Below is a small trained network, with its code and all its weights. Each question gives an input and a class and asks what happens when units are switched off, that is, made to give their printed mean instead of their output.

import numpy as np


def w(rows, s, z=0):
    codes = np.array(rows[::2]) - 128.0
    scale = np.full(codes.shape[1], s)
    scale[-1] = z or s
    return codes * scale


def norm(h):
    return h / np.sqrt((h * h).mean(-1, keepdims=True) + 1e-5)


def f(y):
    return np.maximum(y, 0)


def log_softmax(a):
    a = a - a.max(-1, keepdims=True)
    return a - np.log(np.exp(a).sum(-1, keepdims=True))


def net(x, mask):
    res = np.array(x, float).reshape(1, 4) / 4 @ E
    u = 0
    for l in range(4):
        y = f(norm(res) @ A[l][:, :-1].T + A[l][:, -1])
        res = res + np.where(mask[u : u + 10], y, B[l][:, -1]) @ B[l][:, :-1]
        u += 10
    return log_softmax(norm(res)[-1] @ U[:, :-1].T + U[:, -1])


A, B = {}, {}
E = w([
[55,9,107,140],'x0',
[71,125,194,58],'x1',
[126,101,2,26],'x2',
[89,196,102,220],'x3',
],0.0057)
A[0] = w([
[73,48,187,192,5],'L0N0',
[89,188,144,157,173],'L0N1',
[109,145,215,105,194],'L0N2',
[172,101,72,91,78],'L0N3',
[125,136,174,254,167],'L0N4',
[55,147,178,37,137],'L0N5',
[157,220,89,59,146],'L0N6',
[141,213,126,74,23],'L0N7',
[109,84,150,162,114],'L0N8',
[83,50,179,188,37],'L0N9',
],0.0075,0.003)
B[0] = w([
[28,77,138,59,190],'L0N0',
[130,76,129,96,192],'L0N1',
[73,202,172,66,208],'L0N2',
[138,76,46,80,174],'L0N3',
[118,143,50,179,253],'L0N4',
[207,208,126,144,202],'L0N5',
[49,58,173,67,210],'L0N6',
[137,77,132,95,159],'L0N7',
[109,93,186,163,169],'L0N8',
[3,56,155,116,190],'L0N9',
],0.0066,0.0049)
A[1] = w([
[178,114,82,103,67],'L1N0',
[125,145,195,178,128],'L1N1',
[206,127,115,231,131],'L1N2',
[97,92,164,153,85],'L1N3',
[154,142,102,202,100],'L1N4',
[92,117,182,170,176],'L1N5',
[143,67,65,219,254],'L1N6',
[193,118,85,102,161],'L1N7',
[167,137,210,106,147],'L1N8',
[3,225,98,137,204],'L1N9',
],0.013,0.0029)
B[1] = w([
[78,83,50,147,167],'L1N0',
[59,128,48,112,170],'L1N1',
[76,173,101,157,174],'L1N2',
[1,83,138,89,168],'L1N3',
[143,190,106,234,167],'L1N4',
[97,84,161,47,192],'L1N5',
[144,185,186,126,225],'L1N6',
[66,112,87,136,180],'L1N7',
[123,192,115,66,168],'L1N8',
[177,60,166,118,254],'L1N9',
],0.0092,0.0085)
A[2] = w([
[182,102,106,51,175],'L2N0',
[151,181,155,227,172],'L2N1',
[116,88,133,237,167],'L2N2',
[165,195,205,78,63],'L2N3',
[160,115,173,77,254],'L2N4',
[26,153,98,110,199],'L2N5',
[127,181,205,175,219],'L2N6',
[186,1,142,109,177],'L2N7',
[222,81,126,144,15],'L2N8',
[175,205,190,57,23],'L2N9',
],0.0087,0.0027)
B[2] = w([
[213,122,115,208,192],'L2N0',
[82,205,2,177,175],'L2N1',
[114,228,125,113,173],'L2N2',
[207,133,91,52,154],'L2N3',
[208,191,78,169,196],'L2N4',
[168,100,157,65,254],'L2N5',
[171,129,17,124,172],'L2N6',
[122,135,152,220,206],'L2N7',
[169,147,147,183,133],'L2N8',
[178,178,131,35,156],'L2N9',
],0.0076,0.0071)
A[3] = w([
[95,124,199,128,254],'L3N0',
[127,49,4,97,61],'L3N1',
[198,164,116,165,9],'L3N2',
[143,73,60,113,71],'L3N3',
[115,153,104,91,51],'L3N4',
[118,157,113,141,51],'L3N5',
[159,166,160,104,69],'L3N6',
[138,63,50,104,102],'L3N7',
[128,205,137,108,192],'L3N8',
[46,94,201,166,204],'L3N9',
],0.013,0.0038)
B[3] = w([
[145,81,13,130,201],'L3N0',
[77,162,255,197,255],'L3N1',
[127,59,131,154,153],'L3N2',
[96,147,217,190,199],'L3N3',
[150,122,162,145,149],'L3N4',
[69,128,90,123,145],'L3N5',
[219,155,113,95,148],'L3N6',
[36,145,230,143,221],'L3N7',
[202,141,117,127,189],'L3N8',
[133,74,38,37,229],'L3N9',
],0.0094,0.0078)
U = w([
[245,199,149,21,131],'0',
[82,38,105,44,193],'1',
[129,233,57,205,131],'2',
[246,67,124,215,1],'3',
[58,134,206,166,222],'4',
],0.011,0.0068)

Each question gives the input, the list of numbers given to net, and the class t.
The units are the neurons (one row each of A and B). Each row of codes is followed by its name. A weight is (code - 128) times the scale printed after its matrix; where a second scale follows, it is the last column's (A, B and U).
mask holds one flag per neuron, layer by layer. A switched-off neuron (its flag False) gives its mean, the last column of its row in B, instead of its output. The means were averaged over made-up inputs and are rounded, as every weight is.
A unit's drop is (log p(t) with every unit on - log p(t) with that unit switched off) / (log p(t) with every unit on - log p(t) with every unit switched off).
most important unit: the unit with the biggest drop
k most important neurons: the k neurons with the biggest drops, biggest first
top k neurons in layer l: the k neurons of layer l with the biggest drops, biggest first
drop when u is switched off: that unit's drop, to one decimal
input [5,-2,7,8], class 4: most important unit	L0N8
input [1,-6,-8,2], class 2: 2 most important neurons	[L0N4; L1N4]
input [7,-8,6,5], class 2: top 2 neurons in layer 0	[L0N6; L0N0]
input [2,7,-5,-4], class 1: 2 most important neurons	[L0N9; L1N6]
input [3,-7,-5,1], class 2: top 3 neurons in layer 0	[L0N4; L0N6; L0N2]
input [-5,0,2,1], class 0: top 2 neurons in layer 1	[L1N0; L1N9]
input [-7,-5,-7,-7], class 0: 2 most important neurons	[L1N8; L0N2]
input [0,-6,-5,-4], class 2: 2 most important neurons	[L0N4; L0N6]
input [4,-8,2,-3], class 4: 2 most important neurons	[L0N3; L0N4]
input [4,-8,-7,4], class 2: 2 most important neurons	[L0N4; L1N4]
input [-3,-3,0,1], class 2: 3 most important neurons	[L0N2; L0N9; L0N0]
input [7,-6,-7,8], class 1: 2 most important neurons	[L0N9; L0N0]
input [-1,3,2,-5], class 0: 2 most important neurons	[L0N4; L1N8]
input [-4,6,-6,6], class 0: top neuron in layer 0	[L0N2]
input [-3,6,6,6], class 3: top 2 neurons in layer 0	[L0N2; L0N5]
input [-1,0,-4,5], class 2: 2 most important neurons	[L0N4; L0N6]
input [-5,0,-1,-5], class 0: drop when L2N8 is switched off	0.0
input [-6,6,6,3], class 0: drop when L0N6 is switched off	0.1
input [1,4,5,8], class 3: drop when L1N9 is switched off	0.6
input [-2,5,2,7], class 3: most important neuron	[L1N9]
